Table B holds the same points as the rows below and some others, measured another way and shuffled. Each row below is followed by which row of B it is.
B:
0: 194	-401	172	525	162	-255	-213	-490	-303	99	65	-230	-293	229	227	-66	380	-310	-132	138	23	-21	-49	503	503	152	-613	27	-204	533	-86	-313	-383	-50	-193	277
1: -16	64	-189	-134	-337	80	190	38	163	-6	173	-186	66	-306	-264	257	-291	1	-138	-475	76	-147	-244	-249	382	-214	131	-157	46	-468	-232	237	284	-295	35	-376
2: -12	115	-200	59	117	87	-171	15	-53	113	-133	154	68	-95	-250	-77	189	151	-99	217	95	60	320	189	-435	-154	-209	103	-49	174	56	15	-7	23	325	74
3: 5	-53	-2	-142	-297	78	87	205	128	64	-29	29	164	33	57	56	-162	150	-169	-204	-117	-107	-85	-234	47	4	219	-19	147	-174	-111	49	-66	-162	-46	-107
4: 260	-68	189	-166	-92	56	42	326	-176	-286	115	263	-126	-145	-229	100	243	226	131	152	-138	132	227	-378	-284	-192	-85	440	20	38	-140	-25	-302	-271	130	212
5: 190	-348	-106	312	-135	-229	331	-121	-43	425	-243	-449	52	-294	-7	-29	253	-128	85	-355	78	-256	-339	184	390	217	-203	-204	-256	-27	19	72	-95	-235	-208	-292
6: -206	-23	249	-93	-839	-31	388	-154	-112	181	-233	25	-7	346	483	162	-129	-113	-189	-83	-56	-360	-236	315	160	79	423	-181	8	-12	-21	-207	4	267	-220	-272
7: -51	315	-162	-402	-413	507	206	327	-107	-8	370	398	-74	97	292	147	-856	141	-545	159	265	-236	104	-107	-296	-506	693	-58	431	-408	-104	215	93	166	540	-341
8: -147	265	-47	-121	-12	254	-184	72	-58	63	-113	458	95	36	182	-14	-394	200	-269	161	221	0	105	13	-428	-225	75	-47	319	-69	102	89	72	123	374	44
9: -60	115	367	77	-398	-218	-49	-309	-134	-190	-312	77	-41	85	174	151	96	-22	128	-88	-13	-21	-249	89	-27	-95	-95	18	-69	32	38	-137	0	-32	-94	82
10: 36	114	-390	176	-24	-162	-115	-129	298	100	-106	-437	265	-220	-544	-15	166	74	-82	-273	-1	-14	50	78	-49	-158	-99	-71	-229	-132	-88	197	181	-291	209	-194
11: 91	-147	139	43	-326	-132	338	101	-34	417	-418	-8	223	63	464	-129	-150	146	-24	-84	81	-280	-213	85	-227	180	335	-126	104	-97	213	57	-299	10	26	-131
12: 191	-338	194	107	-488	-369	366	-79	-44	72	-76	-369	-23	68	-163	81	522	-55	150	-102	-233	-143	27	149	229	152	22	199	-305	149	-149	-193	-333	-187	-215	-14
13: 239	-144	328	-127	-223	-378	194	172	137	-68	-125	-8	232	-73	-157	28	50	354	277	-143	-70	71	92	-374	-238	11	213	333	151	-224	2	84	-440	-402	179	279
14: 154	-332	-286	273	167	-56	-101	108	205	234	-202	-422	187	-400	-374	-66	456	5	45	-510	-237	-18	-272	-240	432	266	-525	-134	-269	28	-153	88	31	-497	-416	-161
15: 132	206	-148	-123	-141	192	-72	285	-10	-149	62	106	41	-24	-131	-3	-61	208	-185	141	-62	-1	176	-173	-487	-353	212	172	5	-69	-78	115	-62	-114	313	-98
16: 263	-146	43	209	-41	-207	133	-61	-99	79	-155	-211	-20	-307	-64	26	158	11	167	-201	105	-79	-231	-41	74	-36	-205	9	-144	-82	28	117	-146	-313	19	-78
17: 58	55	-69	303	1	-34	-192	-174	-91	162	-328	-92	55	41	252	-133	42	-32	-151	7	71	-109	-205	253	-183	-50	-157	-176	-124	148	139	15	-35	-3	29	-98
18: -232	445	87	-337	-585	182	-1	157	38	-274	-266	348	128	-19	-97	217	-88	221	-12	-61	-118	-20	-42	-236	-472	-316	283	54	45	-208	-26	29	310	32	92	-168
19: -88	-41	-192	106	287	191	-213	31	6	469	-131	269	202	118	336	-245	-379	149	-415	143	266	-61	128	226	-212	76	-58	-194	351	91	162	70	-139	130	299	104
20: -308	24	-151	-91	-313	284	154	-120	-184	80	-48	188	-179	-316	-346	302	285	-156	-53	-152	66	-88	-22	187	360	-44	-429	-117	-177	75	-173	-122	479	110	-194	-270
21: 264	-302	-24	375	8	111	-87	-37	-332	261	49	-124	-221	400	641	-233	64	-208	-455	317	-57	-243	-85	424	99	82	-71	-88	-101	464	-17	-203	-451	127	-126	-53
22: 43	-147	-95	132	-183	-75	121	-24	74	179	-207	-258	101	-279	-122	67	158	-33	36	-416	-51	-134	-328	-84	319	105	-195	-175	-162	-118	-74	86	100	-269	-247	-251
23: 73	-285	-98	53	-95	28	324	27	-144	370	19	-42	-59	-186	-49	21	115	-35	-66	-42	150	-175	56	185	223	107	-132	-23	-24	34	-50	-7	-126	-45	27	-118
24: 144	-131	-27	333	-260	-125	157	-323	-279	73	-73	-341	-256	-108	31	95	329	-302	-27	-78	56	-217	-261	389	326	-78	-278	-112	-397	177	-71	-84	21	-50	-157	-282
25: 226	-438	13	161	-149	-125	554	44	-194	595	-167	-159	6	-214	290	-75	-12	-37	20	-148	242	-332	-204	209	236	254	28	-150	6	-63	111	71	-324	-76	-22	-212
26: -38	135	99	95	-233	-153	-89	-101	-6	108	-416	56	192	231	166	-117	115	155	-50	169	-27	-54	92	260	-526	-30	131	44	-41	164	170	-80	-163	105	174	88
27: -7	162	-60	-150	-151	185	-86	279	95	10	-138	211	200	-6	80	-27	-232	261	-189	-37	-44	-34	-8	-252	-380	-146	223	2	183	-158	6	127	-11	-91	161	-72
28: -195	275	-117	57	-361	83	-74	-152	46	36	-350	-37	113	-81	43	101	-56	-30	-130	-249	22	-151	-323	108	-59	-155	-3	-276	-119	-112	26	66	378	21	-69	-345
29: 299	-234	-144	315	183	-7	-53	-1	-132	150	7	-246	-87	-233	14	-66	148	-90	-79	-137	43	-86	-220	-5	237	-2	-357	-77	-154	75	-58	88	-149	-293	-78	-112
30: 266	-32	53	-42	-447	-63	391	21	-267	-344	182	-204	-351	-501	-539	379	459	-111	302	-202	-49	-62	-130	-194	243	-337	-205	247	-414	-149	-277	44	116	-365	-71	-300
31: 529	-327	-235	291	133	299	171	316	-463	193	202	-149	-372	-167	308	-147	157	-161	-259	226	36	-257	-139	74	38	-109	-172	4	-231	240	-72	53	-361	-127	-36	-326
32: -70	13	282	56	-50	-40	-331	-88	-37	-60	-235	291	84	295	325	-57	-40	136	-116	101	-87	82	-12	-11	-182	50	-120	66	197	200	52	-166	-222	7	-34	341
33: 87	-168	-504	69	-124	57	218	215	264	441	-34	-431	270	-226	-319	-81	78	63	-231	-331	-61	-223	-8	5	143	79	116	-182	-152	-162	-129	202	59	-243	10	-427
34: -90	279	29	-179	-232	64	-177	230	234	-29	-324	226	377	109	101	-56	-285	369	-135	-78	-98	12	-13	-291	-567	-128	349	2	241	-211	86	133	-16	-85	197	16
35: 36	-266	501	-42	-465	-403	234	-180	-30	-2	-74	12	28	289	132	119	121	67	116	-39	-97	-44	67	77	170	162	129	241	104	60	-68	-240	-431	-91	-64	320
36: 425	-458	110	363	-101	-163	406	-149	-442	149	32	-346	-394	-379	127	102	336	-305	180	-190	139	-247	-439	137	586	58	-426	-47	-337	75	-73	-10	-235	-279	-274	-245
37: -36	47	-96	-188	-412	-58	178	156	256	41	-44	-122	254	-69	-308	104	-26	196	-59	-249	-119	-82	69	-188	-63	-81	300	57	23	-260	-144	104	38	-212	105	-158
38: 411	-516	128	382	48	-250	201	-41	-270	313	-111	-275	-127	-13	252	-161	383	-97	51	53	-7	-163	-120	228	193	243	-271	70	-201	302	37	-110	-567	-183	-155	67
39: -205	221	21	-114	-191	172	-419	109	179	-120	-183	258	241	342	129	-35	-117	206	-323	39	-263	65	79	-137	-326	-68	119	9	166	96	-55	-102	29	25	-18	128
40: 137	71	-278	161	217	141	-267	99	78	45	-60	-90	100	-271	-111	-59	-98	89	-175	-195	55	4	-179	-193	-46	-165	-229	-131	-9	-112	-31	233	93	-297	96	-148
41: -33	192	229	-313	-402	58	45	139	54	-193	110	307	84	179	167	152	-503	237	-187	-8	39	-30	48	-268	-227	-275	465	129	384	-306	-73	70	-112	-70	295	70
42: 271	-258	-211	134	-129	148	289	-57	-464	-28	523	-181	-556	-169	-403	180	510	-299	-153	298	61	-128	337	402	327	-263	-345	255	-405	334	-334	-163	-112	-16	101	-191
43: -9	267	-412	178	65	60	-228	-8	196	151	-320	-203	278	-298	-220	-80	-47	113	-132	-261	92	-59	-193	-14	-285	-197	-102	-249	-133	-184	80	294	305	-198	187	-317
44: 179	-124	-102	-33	123	-83	-34	249	212	96	0	-48	253	-219	-310	-58	-11	293	1	-187	-27	78	127	-341	-105	-4	-29	146	135	-178	-65	189	-211	-400	195	124
45: 18	63	183	-226	-239	-86	-98	226	307	-122	-64	121	342	107	53	39	-377	357	-91	-261	-134	50	-61	-506	-162	-62	352	98	371	-344	-64	132	-179	-321	111	158
46: -230	501	-449	-112	-181	188	-241	188	355	200	-396	47	522	93	-145	-171	-225	344	-350	22	-14	-72	204	73	-842	-252	424	-153	57	-146	136	219	263	103	436	-252
47: 329	-289	107	152	-320	-296	455	-79	-196	-45	-27	-386	-208	-493	-395	233	545	-130	391	-323	-21	-126	-242	-67	388	-33	-294	142	-428	-80	-154	29	-91	-415	-192	-216
48: 607	-485	-89	293	427	91	-22	331	-253	203	284	-133	-179	-87	283	-252	14	28	-223	147	24	-75	-28	-153	93	35	-210	128	47	173	-69	87	-658	-354	66	79
49: -55	367	388	72	-309	-157	-253	-387	-179	-352	-203	234	-84	216	339	141	-238	19	-20	90	152	29	-196	125	-298	-368	40	31	95	-32	98	-52	17	50	236	147
50: -126	80	-215	-207	-543	281	204	219	87	77	36	-29	71	18	-59	149	-114	21	-314	-177	-152	-234	-60	-66	75	-118	319	-123	-27	-167	-207	29	218	8	-83	-424
51: -1	239	134	-115	-308	142	-84	160	-84	-96	-198	300	80	224	357	-24	-229	196	-195	173	-44	-67	-24	-73	-534	-216	325	51	164	-22	73	0	-116	82	183	-13
52: -24	-53	-124	-50	-197	189	-163	129	60	-96	156	-19	-12	143	-155	68	143	15	-307	-22	-288	-5	112	-89	140	-68	-57	80	-56	136	-282	-122	-3	-108	-149	-40
53: 234	-73	-55	150	97	-17	-244	16	-93	-202	177	-83	-131	4	-279	-5	351	23	-92	162	-146	117	227	-20	-70	-189	-303	269	-174	253	-190	-77	-221	-230	93	169
54: -162	-113	61	300	-53	-304	-307	-515	162	248	-103	-195	181	482	204	-103	-60	-78	-342	-12	23	-35	76	507	238	161	-103	-134	86	258	-8	-210	-185	74	35	266
55: 106	-73	-175	235	-234	-185	65	-283	-60	146	117	-381	-62	227	-175	-30	278	-140	-238	194	8	-142	293	577	-7	-137	44	81	-283	256	-120	-131	-177	63	225	-76
56: -307	623	-174	-420	-412	352	-172	293	319	-63	-173	392	422	163	145	35	-772	403	-427	-65	47	-72	30	-291	-727	-409	725	-148	440	-475	63	273	312	98	467	-232
57: 97	118	51	-185	-270	20	-71	445	349	-20	-283	34	457	60	227	-90	-394	416	-127	-317	-228	-58	-258	-612	-391	-34	517	-44	281	-394	35	244	-155	-341	19	-86
58: 102	-258	222	-114	-454	-35	329	91	-94	40	127	-5	-89	91	149	152	-34	-1	-88	-106	-96	-172	-71	-90	303	54	183	93	78	-61	-182	-100	-251	-117	-142	-44
59: 51	-48	-136	191	211	129	-539	-105	30	-86	293	-25	-53	352	54	-91	-61	-39	-509	168	-119	93	196	116	130	-127	-221	50	85	302	-213	-128	-172	-80	78	217
60: 266	-335	-265	228	59	99	121	115	-125	120	96	-330	-173	-444	-291	66	397	-162	-18	-298	-96	-118	-239	-118	511	47	-490	-65	-330	63	-229	60	20	-376	-315	-294
61: 12	-263	-224	161	209	60	-266	-138	0	69	361	-102	-112	85	-390	10	308	-102	-319	102	-78	100	390	228	402	17	-492	139	-71	361	-316	-190	-113	-110	10	211
62: 552	-602	-163	392	318	-141	-95	-15	-146	25	638	-504	-303	88	-275	-96	461	-183	-265	169	-164	29	330	146	529	10	-416	325	-239	416	-388	-146	-624	-403	7	212
63: 264	-75	-4	2	236	163	-218	351	-17	8	66	216	85	1	221	-151	-264	260	-216	76	-1	53	15	-365	-271	-92	18	112	288	-44	-4	143	-356	-259	199	163
64: -168	359	188	-262	-291	168	-178	100	58	-166	-154	470	167	153	326	92	-574	270	-206	-32	76	6	-108	-270	-389	-267	330	-32	421	-276	59	97	72	21	240	55
65: 113	-90	121	21	-170	136	-11	137	-181	50	-12	173	-68	227	396	-54	-96	51	-252	177	-53	-111	-22	21	-138	-34	106	47	107	139	-20	-96	-284	33	8	29
66: -103	225	-6	-60	-74	279	-487	82	39	-193	63	289	57	392	273	-32	-297	118	-485	171	-149	58	81	-91	-260	-226	104	9	238	115	-102	-75	-30	47	106	126
67: -358	343	278	-151	-408	5	-333	-84	94	-111	-461	437	275	506	271	-19	-74	254	-171	193	-180	63	150	108	-603	-52	227	67	192	175	113	-224	-5	257	78	264
68: -59	161	-246	-4	190	321	-224	213	-28	226	-226	344	166	-109	88	-147	-177	225	-249	133	151	-8	94	-7	-489	-107	-97	-92	169	28	141	127	54	56	273	-38
69: 224	36	-111	268	-298	-29	118	-237	-233	-31	119	-366	-254	-31	137	99	-25	-262	-206	-45	125	-262	-287	293	186	-326	34	-140	-273	-29	-106	64	32	-75	73	-401
70: 4	-458	68	-51	-262	0	416	-15	-104	229	171	-59	-145	-256	-176	244	162	-127	18	-329	14	-151	-98	-33	790	229	-279	-15	-5	-43	-260	-99	-34	-188	-319	-98
71: -175	123	9	-406	-128	297	-38	319	170	-75	92	455	179	-197	-134	188	-467	306	-151	-256	42	71	14	-551	5	-131	94	26	461	-393	-144	169	168	-203	139	39

-7	20	30	137	47	-35	65	144	-36	-29	-1	-27	37	104	45	-66	57	109	-107	-19	2	-82	20	-42	-48	-36	-11	-29	33	2	-47	-88	-43	14	40 : 37
30	-23	-60	91	-11	18	-42	-14	-30	64	-44	-26	3	12	53	-91	-88	-30	-22	-15	-7	9	58	9	-69	-40	21	5	-1	81	9	-85	25	30	51 : 56
97	-46	-11	-55	98	71	57	-32	3	-90	15	-44	-34	-64	92	-31	-44	-12	4	63	70	32	6	-82	7	25	111	0	6	7	-150	-61	-67	69	72 : 38
-24	-6	-5	118	34	46	-92	-84	-87	133	-117	33	-119	-99	9	-140	-159	-119	1	-39	138	164	235	-150	-98	39	62	-88	-53	54	-45	-47	-62	99	-21 : 41
-133	-44	-107	-173	-214	211	137	330	76	-219	107	-324	147	14	79	420	173	57	-285	1	93	-166	-255	231	206	-163	-133	269	-147	-27	349	-303	59	-164	428 : 46
129	109	-73	-139	174	-43	39	-15	126	92	-120	119	-200	8	-36	10	80	-15	167	110	238	-47	166	-296	-83	-42	163	-177	-60	-155	45	-99	-111	-74	-91 : 39
11	-7	-42	36	51	-50	-47	-75	38	-53	-12	67	98	-28	-43	86	22	-41	69	89	113	-30	-40	11	-20	138	26	7	-82	-46	26	-41	-124	113	69 : 2
-10	91	-41	-80	36	14	40	143	90	8	-54	-107	-4	37	43	131	131	114	-156	99	42	-177	-30	-72	76	-130	-24	-7	-49	-106	170	-207	103	-107	125 : 52
54	168	-123	-155	105	26	-41	-29	33	175	-116	131	-168	-43	54	19	54	-50	7	58	165	40	145	-169	-50	6	38	-171	-166	-87	140	-87	12	-41	56 : 59
-88	16	89	71	89	41	-13	-34	-129	-59	-9	59	-13	-180	10	-6	-79	-15	-127	6	129	138	115	-135	52	164	22	-91	-81	-52	-132	22	-154	209	87 : 13
36	-4	-19	93	5	-3	29	70	-25	54	-46	-29	-52	40	29	-114	-68	33	-29	-38	2	-31	105	-83	-68	-117	47	-45	51	34	-16	-86	-3	-17	-11 : 58
-15	-58	25	262	95	-24	-127	-138	90	21	-90	-74	81	49	-13	-98	17	-74	42	151	155	-12	14	-2	-104	138	-26	103	-32	94	-53	-112	-71	108	9 : 42
30	-53	-60	3	-32	-83	-135	-91	-85	5	-49	-10	156	-80	37	74	-163	3	-35	7	-180	-28	-51	35	14	33	94	-12	13	-31	10	-100	128	138	83 : 48
-91	63	-46	-47	-72	129	108	189	-74	2	22	-2	-103	-78	22	68	-3	-2	-160	-104	148	51	113	-48	55	-92	-47	-51	-112	-23	138	-60	-90	-39	158 : 35
-82	136	-65	-8	1	-13	-61	56	-51	55	-19	63	93	-20	57	104	76	57	-208	28	-22	-47	-43	64	50	66	-120	-56	-153	-51	177	-76	72	51	204 : 62
-52	-11	-97	-70	-129	70	77	182	12	-119	78	-91	123	8	27	216	59	41	-133	-28	14	-111	-138	153	94	-76	-65	106	-83	-23	200	-135	-5	-42	250 : 26
41	-32	-74	10	-53	-29	-36	36	-7	15	-34	-84	88	20	53	35	-74	49	-71	3	-127	-105	-43	38	4	-111	42	26	36	4	74	-146	136	-3	85 : 65
26	-72	145	155	243	84	5	-173	43	-74	-66	-44	-130	-140	-6	-169	-51	-98	68	169	335	149	175	-267	-37	181	108	-9	-8	26	-317	-11	-268	184	-59 : 47
199	-119	-190	-34	71	13	-100	-432	277	77	-107	229	-206	-192	-265	-18	-169	-408	663	184	521	133	221	-166	-173	134	242	3	-117	14	40	86	-422	74	-198 : 31
-52	33	25	18	27	-44	-14	51	-110	-53	-4	34	95	-70	29	83	-29	74	-148	-11	-41	-14	-4	-43	55	67	20	-74	-43	-93	-13	-55	-10	131	114 : 44
-117	-48	6	53	-43	71	-95	-19	25	-74	-30	-186	148	-111	17	179	-9	-19	-181	107	59	-36	-95	74	120	61	-69	146	-96	-4	105	-176	59	88	221 : 15
136	-24	13	10	199	142	101	-26	169	0	-68	-144	-230	24	78	-181	57	-47	76	167	298	13	135	-233	-72	-77	101	34	20	63	-157	-142	-114	-83	-35 : 50
68	0	-54	59	26	-18	42	-9	125	-13	4	-13	21	12	-34	-33	10	38	39	108	38	-148	-19	6	20	-86	-10	38	27	12	48	-37	-33	-27	26 : 20
-89	-89	-125	91	-226	127	-31	127	-7	23	-11	-191	72	32	27	85	-70	-84	-107	-95	37	-16	-25	193	-16	-144	-89	182	-66	143	252	-197	63	-75	202 : 69
-20	150	-18	-137	134	104	32	81	25	26	-52	-46	-90	-45	134	75	149	57	-215	113	144	-7	28	-130	71	14	-39	-68	-151	-86	65	-157	51	-31	189 : 61
-25	-159	-87	255	-164	28	-172	-51	-61	149	-123	-140	35	44	4	-131	-237	-162	41	-113	-6	78	116	81	-179	-87	34	113	29	203	84	-177	71	30	0 : 7
-52	-3	-73	132	-131	8	1	119	-73	80	-16	-3	13	25	-10	-51	-99	4	-83	-126	-33	-24	82	58	-44	-132	-49	-8	-2	72	138	-61	8	-19	67 : 1
48	91	-70	-90	31	-59	-13	28	-56	52	-29	80	22	-51	59	39	-44	87	-97	6	-125	-71	12	-52	39	-48	45	-129	-21	-95	57	-54	106	31	81 : 32
17	12	-19	16	10	-51	3	60	-50	-33	-2	-13	92	-3	51	37	-27	94	-108	7	-102	-86	-38	-2	32	-30	30	-31	16	-47	7	-84	59	54	88 : 34
120	24	-38	14	78	-43	93	28	19	-16	21	78	-38	30	22	-105	-19	65	53	26	-10	-81	41	-75	-33	-69	75	-81	61	-12	-81	8	-74	9	-21 : 22
163	-99	-61	26	23	32	112	14	-17	-66	53	17	-52	36	55	-152	-110	-27	130	-51	18	14	46	-28	-100	-73	143	-1	93	89	-163	-5	-131	23	-19 : 11
168	-84	-47	116	25	1	154	229	46	48	-68	-157	-154	301	85	-239	12	59	102	-101	46	-110	135	-155	-249	-305	164	0	192	100	-84	-238	-21	-209	-139 : 6
84	-26	40	4	101	-83	30	87	-53	-4	-95	-53	-43	51	45	-38	-49	96	-5	-17	-29	-60	98	-243	-77	-92	208	-117	110	-107	-129	-176	19	16	-80 : 57
155	-29	-89	77	11	-80	125	63	-9	-37	74	142	10	122	5	-157	-45	44	153	-75	-55	-81	15	31	-125	-81	83	-58	102	54	-88	60	-144	6	-50 : 5
74	-55	-77	53	-16	4	49	9	17	-22	16	45	-21	21	-26	-52	-63	-56	128	-28	91	-9	54	-11	-85	-36	71	6	13	47	-8	-19	-145	18	2 : 23
